-515,-579,-620,-641,-635,-615,-575,-529,-470,-413,-363,-325,-296
281,247,201,137,57,-25,-103,-181,-244,-283,-311,-321,-310
->
281,247,201,137,57,-25,-103,-181,-244,-283,-311,-321,-310

469,-117,169,-55,186,-177,-317,-64,-451,435,676,237
423,258,-91,270,628,-5,112,-198,454,201,473,-323
401,-87,42,198,52,-154,-358,140,-710,456,451,251
409,306,-162,377,610,28,133,-187,451,192,357,-348
358,-1,-84,375,51,-129,-329,221,-751,430,272,207
->
423,258,-91,270,628,-5,112,-198,454,201,473,-323
409,306,-162,377,610,28,133,-187,451,192,357,-348

-371,-97,-443,4,341,297,100,12,46,-457,163,-390,-60,263,-30,11
-437,-222,505,5,-159,-521,57,8,14,-278,209,506,-60,-440,-49,18
-206,-82,163,-10,-230,-294,-12,-4,-43,-744,-39,-287,1,-235,17,-5
-265,-95,-111,-14,-230,-52,19,10,-30,-703,-29,-246,-20,-38,-8,2
-30,637,60,-5,-275,-195,-28,-19,-72,354,-164,-111,143,-209,4,-27
->
-437,-222,505,5,-159,-521,57,8,14,-278,209,506,-60,-440,-49,18
-265,-95,-111,-14,-230,-52,19,10,-30,-703,-29,-246,-20,-38,-8,2

-20,125,-579,375,668,-479
-50,-211,729,222,-256,7
-278,-132,-393,535,-515,327
-74,780,-219,-54,258,-447
->
-50,-211,729,222,-256,7
-74,780,-219,-54,258,-447

-476,-148,-118,46,189,25,-160,-2,-1,195
-275,70,-180,98,10,-265,22,-93,110,510
295,-326,-319,-54,172,259,456,-202,-407,243
436,-596,-281,-240,137,349,238,199,-347,-389
150,-382,-220,-349,-96,-389,-88,549,56,-264
-33,281,44,172,-185,-268,-64,-9,310,122
->
-275,70,-180,98,10,-265,22,-93,110,510
436,-596,-281,-240,137,349,238,199,-347,-389
-33,281,44,172,-185,-268,-64,-9,310,122

-137,-85,-134,144,-133,-424,-158,-166,33,366
-495,448,73,-132,-78,321,-211,663,-163,269
-341,-81,-212,400,175,347,-115,-220,443,-92
626,-311,-397,-271,-107,164,-199,59,-201,-456
423,-291,-372,-251,-97,90,-173,34,-182,-438
-515,-248,107,-199,-151,-161,387,-184,-47,-332
37,-56,-195,-63,-83,87,-96,-86,-155,-4
-32,149,364,318,297,-301,8,-60,83,-361
->
-495,448,73,-132,-78,321,-211,663,-163,269
626,-311,-397,-271,-107,164,-199,59,-201,-456
-515,-248,107,-199,-151,-161,387,-184,-47,-332
-32,149,364,318,297,-301,8,-60,83,-361

-210,465,227,67,697,-552,300,-641,-354,-473,677,273,740
40,-155,477,274,-273,-479,661,-443,423,620,-700,232,549
-347,-73,177,-123,713,-618,173,763,-410,-312,91,459,-511
325,567,-536,-789,636,345,-523,-599,-316,-705,-125,-510,-330
-663,632,458,419,385,-205,-119,529,-240,-479,214,-692,-749
503,773,183,123,774,-758,-352,-39,526,-633,700,667,393
69,-733,-659,-419,-578,-809,-174,-514,-760,42,-431,-489,-52
->
40,-155,477,274,-273,-479,661,-443,423,620,-700,232,549
325,567,-536,-789,636,345,-523,-599,-316,-705,-125,-510,-330
503,773,183,123,774,-758,-352,-39,526,-633,700,667,393
---
-13,582,71,553,396,-593
-601,-589,379,-418,-504,-278
-155,416,-107,572,513,-72
396,-294,294,144,413,514
-39,-148,-171,-380,-57,-393
31,420,576,-444,-79,-456
327,76,13,-249,-307,-588
297,-558,237,-415,232,-11
->
-13,582,71,553,396,-593
-155,416,-107,572,513,-72
-39,-148,-171,-380,-57,-393
327,76,13,-249,-307,-588

-26,-20,-56,-375,397,-343,185,-269,22
-64,-42,-8,-24,-626,-797,25,-309,122
93,11,76,-516,578,-98,-81,24,-49
42,30,78,-215,264,-205,-147,432,-6
-122,-2,-52,-394,131,347,-43,-394,39
-52,-68,74,251,501,75,16,220,38
-133,24,-50,153,-109,-53,-49,116,-7
-16,-13,-28,-514,-372,-516,40,473,36
51,5,-10,489,-200,523,68,-341,-25
->
-26,-20,-56,-375,397,-343,185,-269,22
93,11,76,-516,578,-98,-81,24,-49
-122,-2,-52,-394,131,347,-43,-394,39
-133,24,-50,153,-109,-53,-49,116,-7
51,5,-10,489,-200,523,68,-341,-25

-108,291,-374,486,594,40,-56,-171
-2,408,-330,218,657,225,-212,-105
393,661,219,205,-330,-123,-140,-177
->
-108,291,-374,486,594,40,-56,-171
393,661,219,205,-330,-123,-140,-177

-17,-129,183,-775,-11,-643,169,578,-436,19,-133
176,510,-463,453,308,295,-162,49,146,71,161
-185,-566,539,-753,-316,-542,228,169,-313,-65,-214
->
-17,-129,183,-775,-11,-643,169,578,-436,19,-133
-185,-566,539,-753,-316,-542,228,169,-313,-65,-214

157,25,-244,-61,-126,-440,-196,-551,-222,13,-99,-13,-84,185,-21,-214
559,-22,-96,-254,-136,-449,-188,-386,-450,-21,25,1,45,101,21,151
370,-3,-178,782,293,319,-273,-138,-288,-15,-126,17,-52,14,-1,-58
-441,-4,216,693,280,329,-519,-54,203,23,-39,13,44,84,0,7
->
157,25,-244,-61,-126,-440,-196,-551,-222,13,-99,-13,-84,185,-21,-214
370,-3,-178,782,293,319,-273,-138,-288,-15,-126,17,-52,14,-1,-58

-61,268,-133,19,-8,136
-181,-285,-336,96,-616,-159
24,-62,-9,9,-11,65
-40,-127,102,7,-165,-437
15,-26,-13,12,19,34
20,-17,-16,18,14,32
-19,-38,-218,-259,-298,309
->
-61,268,-133,19,-8,136
24,-62,-9,9,-11,65
15,-26,-13,12,19,34
-19,-38,-218,-259,-298,309

-271,119,-628,322,-71,-93,-569,708
9,8,-27,-18,-5,39,-48,-29
->
-271,119,-628,322,-71,-93,-569,708

392,-16,68,2,-55,-110,26,158,72,51,-599,478
-48,-57,45,-36,158,139,170,-42,235,153,196,434
-22,99,48,-100,-136,23,37,349,126,-35,165,17
-64,-75,63,-52,215,186,227,-56,315,197,264,612
438,-19,79,5,-58,-123,30,182,79,51,-680,548
-22,118,58,-116,-164,27,46,409,150,-43,208,20
319,-14,57,2,-44,-89,21,129,63,34,-499,390
->
392,-16,68,2,-55,-110,26,158,72,51,-599,478
-22,99,48,-100,-136,23,37,349,126,-35,165,17
438,-19,79,5,-58,-123,30,182,79,51,-680,548
319,-14,57,2,-44,-89,21,129,63,34,-499,390

677,-15,403,-152,512,-176,407,-250,-715,-8,-23,3,72,-190,1
175,-20,232,-37,570,562,-690,759,-6,-19,23,-6,76,-18,8
661,-12,-128,-730,109,282,422,28,508,-7,38,24,-6,-145,8
85,13,-300,-559,197,203,220,-10,570,32,22,10,-66,-265,-18
->
677,-15,403,-152,512,-176,407,-250,-715,-8,-23,3,72,-190,1
661,-12,-128,-730,109,282,422,28,508,-7,38,24,-6,-145,8
---
9,-250,-168,-34
-19,-292,68,-14
19,-736,280,10
17,547,-45,-9
->
9,-292,280,-9

-316,-60
329,-290
270,124
251,654
103,568
->
-316,-290

112,-31,666,620
373,-317,324,66
-227,-111,-275,-347
-106,192,-150,20
->
112,-317,-275,20

-389,-307,-136
-625,-63,-413
->
-389,-63

428,628,93,257
264,35,373,-57
356,337,-82,182
175,185,-30,89
240,-59,9,-12
->
428,35,-82,89

105,69
162,330
-724,-342
->
105,330
---
459,-209,257
750,459,-25
30,-28,-21
98,-602,129
5,25,29
-16,-3,-2
-109,-198,-414
-39,6,7
33,-10,-11
-88,83,21
420,-203,385
703,-373,-308
->
420,-203,385
459,-209,257
98,-602,129
5,25,29
-88,83,21
-39,6,7
-16,-3,-2
33,-10,-11
30,-28,-21
750,459,-25
703,-373,-308
-109,-198,-414

-269,11,-324,278,-221,518,23,242,-472,13,-42,-2,-58,31,-3,-168
289,20,23,-205,-181,-24,183,188,-94,-5,9,8,-5,95,-8,-1
-227,12,11,-392,499,9,102,161,251,-19,117,16,4,109,10,66
403,-16,-127,-27,626,37,-21,182,-352,11,-5,10,-10,251,4,54
->
289,20,23,-205,-181,-24,183,188,-94,-5,9,8,-5,95,-8,-1
-227,12,11,-392,499,9,102,161,251,-19,117,16,4,109,10,66
403,-16,-127,-27,626,37,-21,182,-352,11,-5,10,-10,251,4,54
-269,11,-324,278,-221,518,23,242,-472,13,-42,-2,-58,31,-3,-168

-365,-468,-226,167,37
395,207,295,-122,22
-557,150,633,580,460
-323,-165,-146,-303,114
62,-164,161,-227,454
->
-557,150,633,580,460
395,207,295,-122,22
62,-164,161,-227,454
-323,-165,-146,-303,114
-365,-468,-226,167,37

271,-699,-575,111,643
318,631,-428,379,364
464,-159,566,0,286
342,275,-515,158,-165
-438,109,60,-589,361
-415,-12,225,437,-278
->
464,-159,566,0,286
-415,-12,225,437,-278
-438,109,60,-589,361
318,631,-428,379,364
342,275,-515,158,-165
271,-699,-575,111,643

310,-149,-195
308,-53,-102
-585,-75,-428
6,-7,-225
84,-242,-385
-760,216,-139
-487,-245,-114
-31,-255,-367
54,68,-91
-280,-84,-224
->
54,68,-91
308,-53,-102
-487,-245,-114
-760,216,-139
310,-149,-195
-280,-84,-224
6,-7,-225
-31,-255,-367
84,-242,-385
-585,-75,-428

-328,89,401,174,103,34,-565,421,-354
189,63,192,310,318,-578,-33,317,471
212,376,-373,-105,-367,-163,-414,23,231
-617,-364,148,-245,-486,-214,-30,-87,224
->
-328,89,401,174,103,34,-565,421,-354
189,63,192,310,318,-578,-33,317,471
-617,-364,148,-245,-486,-214,-30,-87,224
212,376,-373,-105,-367,-163,-414,23,231

99,-647,72,428,7,-79,20,146,-165,-55,-81,73
-96,287,-117,-136,-25,242,-102,10,105,73,-88,58
64,-258,59,156,10,-93,39,49,-90,-41,-1,11
->
99,-647,72,428,7,-79,20,146,-165,-55,-81,73
64,-258,59,156,10,-93,39,49,-90,-41,-1,11
-96,287,-117,-136,-25,242,-102,10,105,73,-88,58
